Here is a tiny trained network, its code and every weight. The questions are about switching its units off for an input and a class, where a switched-off unit gives its printed mean instead of its output.

import numpy as np


def w(rows, s, z=0):
    codes = np.array(rows[::2]) - 128.0
    scale = np.full(codes.shape[1], s)
    scale[-1] = z or s
    return codes * scale


def norm(h):
    return h / np.sqrt((h * h).mean(-1, keepdims=True) + 1e-5)


def f(y):
    return np.maximum(y, 0)


def log_softmax(a):
    a = a - a.max(-1, keepdims=True)
    return a - np.log(np.exp(a).sum(-1, keepdims=True))


def net(x, mask):
    res = np.array(x, float).reshape(1, 6) / 4 @ E
    u = 0
    for l in range(2):
        y = f(norm(res) @ A[l][:, :-1].T + A[l][:, -1])
        res = res + np.where(mask[u : u + 8], y, B[l][:, -1]) @ B[l][:, :-1]
        u += 8
    return log_softmax(norm(res)[-1] @ U[:, :-1].T + U[:, -1])


A, B = {}, {}
E = w([
[110,122,184,112,178],'x0',
[186,97,66,145,206],'x1',
[127,167,97,101,157],'x2',
[146,119,120,54,95],'x3',
[129,122,128,131,131],'x4',
[5,50,60,99,150],'x5',
],0.011)
A[0] = w([
[96,192,76,218,122,129],'L0N1',
[118,161,49,214,68,85],'L0N2',
[57,145,232,151,243,142],'L0N3',
[107,163,50,184,66,93],'L0N4',
[174,137,90,9,73,113],'L0N5',
[87,173,77,140,68,151],'L0N6',
[124,139,158,109,131,4],'L0N7',
[126,101,160,52,103,91],'L0N8',
],0.014,0.011)
B[0] = w([
[209,57,137,129,138,201],'L0N1',
[150,63,208,48,142,182],'L0N2',
[169,47,165,75,86,255],'L0N3',
[137,82,252,108,153,179],'L0N4',
[195,29,195,181,166,214],'L0N5',
[136,106,103,93,57,216],'L0N6',
[233,20,146,58,168,128],'L0N7',
[197,87,150,176,121,170],'L0N8',
],0.014,0.0072)
A[1] = w([
[53,100,103,58,96,188],'L1N1',
[174,161,138,168,207,161],'L1N2',
[169,129,61,118,220,81],'L1N3',
[1,109,46,126,140,176],'L1N4',
[160,188,145,90,215,2],'L1N5',
[163,252,169,210,90,193],'L1N6',
[140,99,100,71,191,121],'L1N7',
[104,87,13,224,141,179],'L1N8',
],0.014,0.0075)
B[1] = w([
[128,185,104,95,59,254],'L1N1',
[142,181,86,123,53,210],'L1N2',
[134,74,135,212,21,172],'L1N3',
[148,147,49,19,66,175],'L1N4',
[189,61,125,84,5,136],'L1N5',
[155,174,25,92,72,184],'L1N6',
[141,128,155,168,116,218],'L1N7',
[177,127,77,159,50,170],'L1N8',
],0.014,0.0062)
U = w([
[128,88,142,170,59,186],'0',
[157,98,124,132,97,181],'1',
[161,65,163,202,148,183],'2',
[142,74,194,64,161,116],'3',
[98,225,2,76,71,148],'4',
[77,141,130,206,46,186],'5',
[63,190,200,127,220,2],'6',
],0.0098,0.007)

Each question gives the input, the list of numbers given to net, and the class t.
The units are the neurons (one row each of A and B). Each row of codes is followed by its name. A weight is (code - 128) times the scale printed after its matrix; where a second scale follows, it is the last column's (A, B and U).
mask holds one flag per neuron, layer by layer. A switched-off neuron (its flag False) gives its mean, the last column of its row in B, instead of its output. The means were averaged over made-up inputs and are rounded, as every weight is.
A unit's drop is (log p(t) with every unit on - log p(t) with that unit switched off) / (log p(t) with every unit on - log p(t) with every unit switched off).
The circuit of an input: a set's keep is (log p(t) with only the set's units on - log p(t) with every unit switched off) / (log p(t) with every unit on - log p(t) with every unit switched off). Starting from the 12 units with the biggest drops (on a tie, the unit counted first), units are removed one at a time, each time the one whose removal leaves the highest keep (on an exact tie, the one counted first), for as long as the keep stays at least 0.8.
circuit, biggest first: the units of the circuit, biggest drop first
k most important neurons: the k neurons with the biggest drops, biggest first
k most important neurons of layer l: the k neurons of layer l with the biggest drops, biggest first
drop when u is switched off: that unit's drop, to one decimal
input [-5,-1,2,-7,-2,-8], class 4: circuit, biggest first : (L1N6)
input [-2,6,-1,-2,-2,1], class 5: circuit, biggest first : (L0N3; L1N3; L0N5)
input [-2,-1,3,1,-1,-7], class 4: circuit, biggest first : (L1N6; L0N3; L0N2)
input [-8,0,3,3,6,6], class 3: circuit, biggest first : (L0N4; L0N2)
input [-3,1,-2,0,-1,5], class 4: 3 most important neurons : (L0N5; L0N3; L1N1)
input [5,-2,6,1,-5,-7], class 4: circuit, biggest first : (L1N6; L0N2; L0N1)
input [-8,3,-5,-3,4,3], class 3: circuit, biggest first : (L0N2; L0N4)
input [3,8,3,5,-3,-1], class 5: circuit, biggest first : (L0N3; L1N3; L0N2; L0N1)
input [2,-2,4,-2,5,-6], class 4: 3 most important neurons : (L1N6; L0N5; L0N2)
input [4,-1,3,-3,2,6], class 4: circuit, biggest first : (L0N5; L1N1)
input [-5,4,7,8,-6,-2], class 2: 2 most important neurons : (L0N5; L1N1)
input [-3,4,2,-3,-4,-8], class 4: 2 most important neurons of layer 1 : (L1N6; L1N2)
input [-1,6,1,0,-5,4], class 5: drop when L0N4 is switched off : -0.1
input [-8,-8,7,0,3,-3], class 3: drop when L1N4 is switched off : 0.0
input [-7,3,-2,-4,-5,6], class 3: drop when L0N4 is switched off : 0.6
